Below are the code and all the weights of a small trained network. Each question names an input and a class and asks about switching units off, where a switched-off unit gives its printed mean instead of its output.

import numpy as np


def w(rows, s, z=0):
    codes = np.array(rows[::2]) - 128.0
    scale = np.full(codes.shape[1], s)
    scale[-1] = z or s
    return codes * scale


def f(y):
    return np.maximum(y, 0)


def log_softmax(a):
    a = a - a.max(-1, keepdims=True)
    return a - np.log(np.exp(a).sum(-1, keepdims=True))


def net(x, mask):
    res = np.array(x, float).reshape(1, 4) / 4 @ E
    y = f(res @ A[0][:, :-1].T + A[0][:, -1])
    res = res + np.where(mask, y, B[0][:, -1]) @ B[0][:, :-1]
    return log_softmax(res[-1] @ U[:, :-1].T + U[:, -1])


A, B = {}, {}
E = w([
[158,81,136,204,128,29,197,126,113,163,100,109],'x0',
[109,192,118,194,125,157,101,91,190,192,154,158],'x1',
[169,162,149,107,142,118,136,95,192,99,194,6],'x2',
[86,140,97,129,84,147,175,69,121,147,102,44],'x3',
],0.015)
A[0] = w([
[188,125,109,119,212,144,76,113,179,149,216,109,180],'neuron 0',
[180,225,131,128,147,92,161,126,191,78,152,89,143],'neuron 1',
[188,74,176,153,178,153,162,112,165,97,186,103,85],'neuron 2',
[166,70,102,123,178,73,85,233,105,136,81,167,184],'neuron 3',
[62,227,54,183,114,219,73,70,179,141,201,107,161],'neuron 4',
[139,29,120,97,157,77,199,91,139,128,120,72,168],'neuron 5',
[154,93,96,20,53,202,156,135,104,88,121,81,201],'neuron 6',
[175,107,149,194,81,123,138,129,120,202,25,118,215],'neuron 7',
[91,126,80,200,190,116,102,66,138,131,122,248,168],'neuron 8',
[121,84,149,200,79,66,171,215,21,178,22,73,145],'neuron 9',
[85,156,88,108,33,254,31,99,130,168,130,122,255],'neuron 10',
[231,157,168,94,215,105,127,169,181,5,169,115,224],'neuron 11',
[105,99,157,183,150,42,171,231,163,209,72,151,140],'neuron 12',
],0.0072,0.0041)
B[0] = w([
[188,144,149,115,120,126,192,183,117,193,203,99,200],'neuron 0',
[169,169,150,127,103,114,145,135,98,163,144,67,201],'neuron 1',
[121,104,158,126,111,131,133,100,106,157,154,98,172],'neuron 2',
[156,100,115,114,222,124,66,147,186,95,150,180,228],'neuron 3',
[126,183,91,104,61,159,226,154,205,155,167,91,250],'neuron 4',
[72,127,168,110,106,8,138,85,120,103,145,126,210],'neuron 5',
[99,200,167,90,71,138,98,139,63,94,113,132,226],'neuron 6',
[73,156,147,174,119,123,75,67,173,171,95,137,211],'neuron 7',
[162,120,61,138,185,133,115,75,172,153,106,146,214],'neuron 8',
[105,52,109,180,105,81,125,54,164,94,130,146,251],'neuron 9',
[94,200,86,124,121,140,168,161,139,111,76,135,249],'neuron 10',
[218,125,189,129,142,100,114,175,81,115,155,124,238],'neuron 11',
[179,90,139,130,119,103,82,113,137,159,65,141,224],'neuron 12',
],0.011,0.014)
U = w([
[109,213,81,138,80,176,187,130,215,170,157,85,137],'0',
[64,89,197,153,59,42,94,64,130,93,144,108,110],'1',
[105,105,169,163,106,163,124,146,85,152,153,117,1],'2',
[95,136,89,46,183,174,102,142,121,72,73,177,111],'3',
[169,114,187,87,210,129,87,181,153,78,148,145,198],'4',
[90,208,174,55,72,149,125,140,47,75,87,123,137],'5',
[155,121,116,165,168,117,65,61,149,184,55,129,130],'6',
[168,160,254,109,103,95,139,146,78,180,191,82,103],'7',
],0.0086,0.0027)

Each question gives the input, the list of numbers given to net, and the class t.
The units are the neurons (one row each of A and B). Each row of codes is followed by its name. A weight is (code - 128) times the scale printed after its matrix; where a second scale follows, it is the last column's (A, B and U).
mask holds one flag per neuron, in row order. A switched-off neuron (its flag False) gives its mean, the last column of its row in B, instead of its output. The means were averaged over made-up inputs and are rounded, as every weight is.
A unit's drop is (log p(t) with every unit on - log p(t) with that unit switched off) / (log p(t) with every unit on - log p(t) with every unit switched off).
The circuit of an input: a set's keep is (log p(t) with only the set's units on - log p(t) with every unit switched off) / (log p(t) with every unit on - log p(t) with every unit switched off). Starting from the 12 units with the biggest drops (on a tie, the unit counted first), units are removed one at a time, each time the one whose removal leaves the highest keep (on an exact tie, the one counted first), for as long as the keep stays at least 0.8.
units of the circuit, in order: the units of the circuit, biggest drop first
top k neurons: the k neurons with the biggest drops, biggest first
drop of u: that unit's drop, to one decimal
input [0,-8,1,-1], class 1: units of the circuit, in order : neuron 5
input [-2,1,2,-2], class 7: units of the circuit, in order : neuron 8; neuron 11
input [8,1,5,-2], class 1: top 4 neurons : neuron 5; neuron 9; neuron 4; neuron 7
input [-2,-4,-6,-3], class 3: units of the circuit, in order : neuron 11; neuron 1
input [3,-5,-6,-8], class 6: top 3 neurons : neuron 12; neuron 9; neuron 8
input [-2,-1,-6,8], class 5: top 2 neurons : neuron 6; neuron 4
input [4,-7,2,-3], class 1: top 2 neurons : neuron 5; neuron 9
input [5,6,7,2], class 7: top 2 neurons : neuron 10; neuron 1
input [5,-8,-8,-5], class 6: top 2 neurons : neuron 3; neuron 12
input [-2,-3,-5,-2], class 3: top 2 neurons : neuron 11; neuron 0
input [2,-6,-6,-5], class 6: top 2 neurons : neuron 9; neuron 12
input [8,0,8,4], class 1: top 2 neurons : neuron 5; neuron 9
input [-7,-6,6,0], class 7: top 2 neurons : neuron 11; neuron 0
input [8,6,2,-1], class 6: units of the circuit, in order : neuron 12
input [-7,2,-5,-4], class 0: drop of neuron 11 : 0.2
input [-6,-5,3,6], class 5: drop of neuron 6 : 0.1
input [8,7,2,1], class 6: drop of neuron 12 : 0.3
input [-5,-3,6,0], class 7: drop of neuron 12 : 0.0
